(in the rows, 128 means zero)
[128  91 123 150 134 101 119 155 128 157 125 156 151 108 131 162  54 104
 150 131 157 144 122 152 165 141 139 117 104 187 129 114 113 118 115 147
 150 118 122] | Nokap
[127 179 144 113 124 132 134  92 134  77 136 132 104 163 133 124 169 135
 121 136 119 134 123 128  99 137 126 154 124 108 137 125 129 120 133 109
 141 131 139] | Nokap
[121 132 118 123 129 129 115 139 132 132 116 166 113 147 125 102 145 124
 118 118 116 119 128 135 118 126  98 136 145 229 114 123 126 127 127 137
 125 146 120] | Tad
[130  52 149 150 102 121 142  92 114 160 125 163 148 100  76 161 137 122
 149 105 111 164 192 145 185  92  84 109 105  78  89 139 129 146 132 159
  47 128 135] | Nokap
[126 138 108  93 144 140 134 182 124 131 130 121 112 119 127  87 100 122
 103 124 125 103 115 131 111 131 114 120 152 139 129 131 143 126 123 133
 126 138 127] | Nokap
[130 120 111  89 148 139 130 240 145 144 121 104 140 130 118 103 110 108
  94 129 155  69 103 114  93 161 158 123 155 154 170 125 121 127 133 126
 106 127 151] | Nokap
[124 108 112 114 129 156 106 170 122 182 139 141 110 114  91  66 113 126
 108  99 105 107 106 114 140 110  70 126 156 117 106 125 133 125 128 135
 110 149 123] | Tad
[118 134 101  98 146 149  78 210 134 166 119  94 118 122 147  63  75 109
 117  90 123 105 122 126  98 139  67 138 173 146 120 121 112 124 132 145
 143 156 141] | Tad
[114  27 151  98 162 146  64 233 112 146 141  98 177 139  73  36 177 126
 143  18  77  87 120 132 154  80  71 119 131 119 122 129 120 182 120 164
 119 121 148] | Tad
[128  80 135 138 119 114 160 119 117 148 137 157 141 101  92 176 113 130
 142 146 146 126 133 126 194 132 170 109 102 118 124 139 126 114 139 137
 109 109 124] | manaz
[135  53 127 104 137 145 105 186 121 161 139 102 127 113  93  72 141 106
 121 103 102 102 140 117 139  97  97 125 135 120 104 134 111 139 128 166
 113 133  96] | Tad
[111 117 144 124 138 120 129 215 148 124 106 109 142 114 145 109  65 124
 131  92 136 142 119  98  81 151 179 130 150 130 156 112 120 123 124 142
 134 114 125] | Nokap
[137 116 110 117 139 146 122 143 122 142 144 122 115 121 114  97  97 126
 106  94  46 113 117 125 139 134 101 132 151 138 122 129 122 131 133 145
 106 148 129] | Tad
[118 122 113 112 126 151  86  98 127 116 128 119 102 161 103 102 192 131
 114 102  85 123 130 147 127 106  64 161 148 114 109 113 136 126 112 148
 121 173 138] | Tad
[140 115 114 139  98 140 138  58  95 170 159 165  97 133  82 137 150 139
 131 177 129 121 140 132 163 114  73 132 113 111  91 142 156 134 131 144
 109 140 136] | manaz
[ 73  37 107  96 130 170  81 252 121 196 141 101 122  86  83  23  36 126
 103 122  98  77 119  96 121 114  62 150 174 109 107 147 123 136 142 183
  77 152 130] | Tad
[137 143 128 121 140 124 150 108 129 124 137 135 139 119 106 148  94 131
 131 157 159 120 149 127 150 130 162 112  88 140 137 146 137 109 134 120
 129  99 129] | manaz
[140 133 116  84 154 125 135 180 112 129 158 107 127 123  38  57  85 130
 107 140 121  67 108 118 126 116 104 131 127 170 160 130 119 121 148 113
 105 117 159] | Nokap
[131 139 119 116 126 153 164 146 136 132 122 134 119 135 153  89 141 108
 101  94 137 138 122 124 105 145 118 133 166 152 121 130 119 110 119 143
 163 152 106] | Nokap
[121 135 137  61 132 121 119 140 115 104 128 114 133 137 121 103 129 114
 129 111 122 115 115 117 118 123 112 149 136 109 123 127 144 126 139 131
 128 129 142] | Nokap
[129 170 107 115 124 146 158 112 117 122 144 129 100 123 161 109 132 134
 102 142 134 116 126 124 116 162 132 166 148 146 146 137 131 125 119 109
 114 139 121] | manaz
[109 121 128 107 138 139 129 166 129 119 115 109 121 130 130  96 118 121
 119 131 132 128 117 105 106 140 145 120 156 125 130 128 131 126 132 120
 123 124 142] | Nokap
[135 134 121 144 101 101 117  69 119 138 139 155 104 131 132 140 129 154
 127 151 134 145 136 125 134 125 111 130 122 152 102 135 135 140 130 132
 129 131 119] | manaz
